Read these off the grid that follows. Indices start at 1.
1) Report the entry at row 1, column 3.
2) Report the entry just left of 22.
3) Report the entry at row 2, column 1.
4) Report the entry in row 3 and column 1.
5) Report the entry in the bottom-right corner.
6) Report the entry directly above the largest entry.
7) Report the top-right entry.
8) Report the entry in row 1 and column 1.
-9	33	-4	-18	20	8
0	-28	1	8	4	14
21	-34	-25	31	-23	-24
-14	-83	18	58	13	18
-2	-41	-8	31	4	5
-10	48	-2	-31	22	11
-29	-41	65	11	-17	18
-2	-57	34	9	24	39
7	35	-13	-26	-5	-3
-34	14	52	-42	-12	40
-21	25	20	-31	-21	15
1) -4
2) -31
3) 0
4) 21
5) 15
6) -2
7) 8
8) -9

[[-9, 4, 7, -19, 10, 55, -22, -16, 3, -67, 68, 36],
[-65, -68, 49, -41, -71, -57, 10, 32, 22, -12, -69, 39],
[-61, 45, -62, -60, 21, -13, 9, -73, 38, -4, -40, 8],
[20, -42, 51, -36, 59, -22, 9, 16, 72, -3, -71, 0],
[-45, 3, -41, -73, -73, -3, -33, 59, -7, -41, -52, -57],
[10, 55, -73, -16, -7, 62, 71, -42, -50, 16, -11, -19],
[-6, 52, -31, 31, 62, 6, -67, -21, 63, 58, 1, 47],
[5, 61, -2, -48, -46, 29, -72, 54, 0, -5, -7, 56],
[6, -11, 1, 53, 57, 68, 51, -67, 64, 35, -36, -55],
[0, -72, -44, 64, 48, 0, -22, 56, -16, -6, 32, -54],
[-52, 36, -61, 8, -51, 47, -10, 10, 1, 29, -15, 58],
[20, -60, -22, 53, -74, -58, -60, -72, 28, -11, 23, 21]]
Rows and columns are numbered from 1.
Find the bottom-right entry.
A: 21
The entry in row 1 and column 1 -> -9
The entry directly below -44 is -61
The entry in row 2 and column 3 is 49
Find the entry at row 3, column 1.
A: -61
The entry just left of -46: -48
The entry in row 2 and column 1: -65
Find the entry in row 1 and column 2.
A: 4
Find the bottom-left entry.
A: 20
Find the entry in row 1 and column 3.
A: 7
Find the entry in row 3 and column 3.
A: -62
The entry directly below -62: 51
The entry directly below the largest entry: -7
The bottom entry of the column that holds the smallest entry -> -74
Find the entry directly above the largest entry.
A: 38
The top entry of the column that holds the smallest entry: 10
The top-right entry: 36
The entry directly above the smallest entry is -51
The largest entry is 72

X = [-26, -31, 9, -69, 0, 7, 18, -65, -61, -53, -47, -47, -45, -58, -66, -5]
The entry just right of the largest entry: -65
Report the largest entry.
18

W =
134.5	-156.7	57.0	2.1	-120.7	208.5	48.6	-4.0
102.3	69.8	-106.6	-21.6	25.0	104.0	24.1	-36.3
95.5	86.5	259.5	107.8	77.2	43.6	65.9	149.7
5.2	79.3	38.7	-19.3	57.2	41.1	45.7	-2.6
104.0	-72.3	135.6	68.9	-96.4	113.0	92.3	26.8
29.5	112.3	-77.8	-42.8	41.4	69.1	-1.5	-65.0
20.7	111.6	-110.1	-41.8	66.3	50.2	25.3	-59.0
142.8	-27.4	-69.3	-3.2	-32.6	168.4	46.8	3.1
-56.7	29.5	-39.8	173.4	162.1	-13.8	31.1	183.1
48.7	96.1	-92.9	-55.4	47.1	62.7	-19.0	-69.9
120.2	35.1	-80.9	11.5	13.9	123.0	113.3	7.6
8.8	57.2	76.9	66.4	112.3	-40.6	57.4	77.0
12.8	67.4	-11.5	-24.2	81.3	5.6	90.0	-11.5
73.2	68.1	298.8	133.6	60.4	-17.0	88.3	138.6
Rows and columns are numbered from 1.
Find the entry in the top-left corner.
A: 134.5
Find the entry in the bottom-left corner.
A: 73.2
Find the entry in row 1 and column 3.
A: 57.0
The entry in row 2 and column 1 is 102.3
The entry directly below 77.2 is 57.2
Find the entry in the top-right corner.
A: -4.0
Find the entry directly below 66.4.
A: -24.2
The bottom-right entry -> 138.6
Find the entry just right of 259.5.
A: 107.8
Find the entry directly above 41.1.
A: 43.6
The entry just right of the largest entry -> 133.6
The entry directly above -42.8 is 68.9
Find the entry in row 3 and column 2.
A: 86.5
The bottom entry of the column that holds the largest entry: 298.8
Find the entry directly above -1.5.
A: 92.3
Find the entry in row 1 and column 2.
A: -156.7
The entry directly above 73.2 -> 12.8
The entry just right of 69.8: -106.6
The entry in row 3 and column 1 is 95.5
The entry directly above 77.2: 25.0
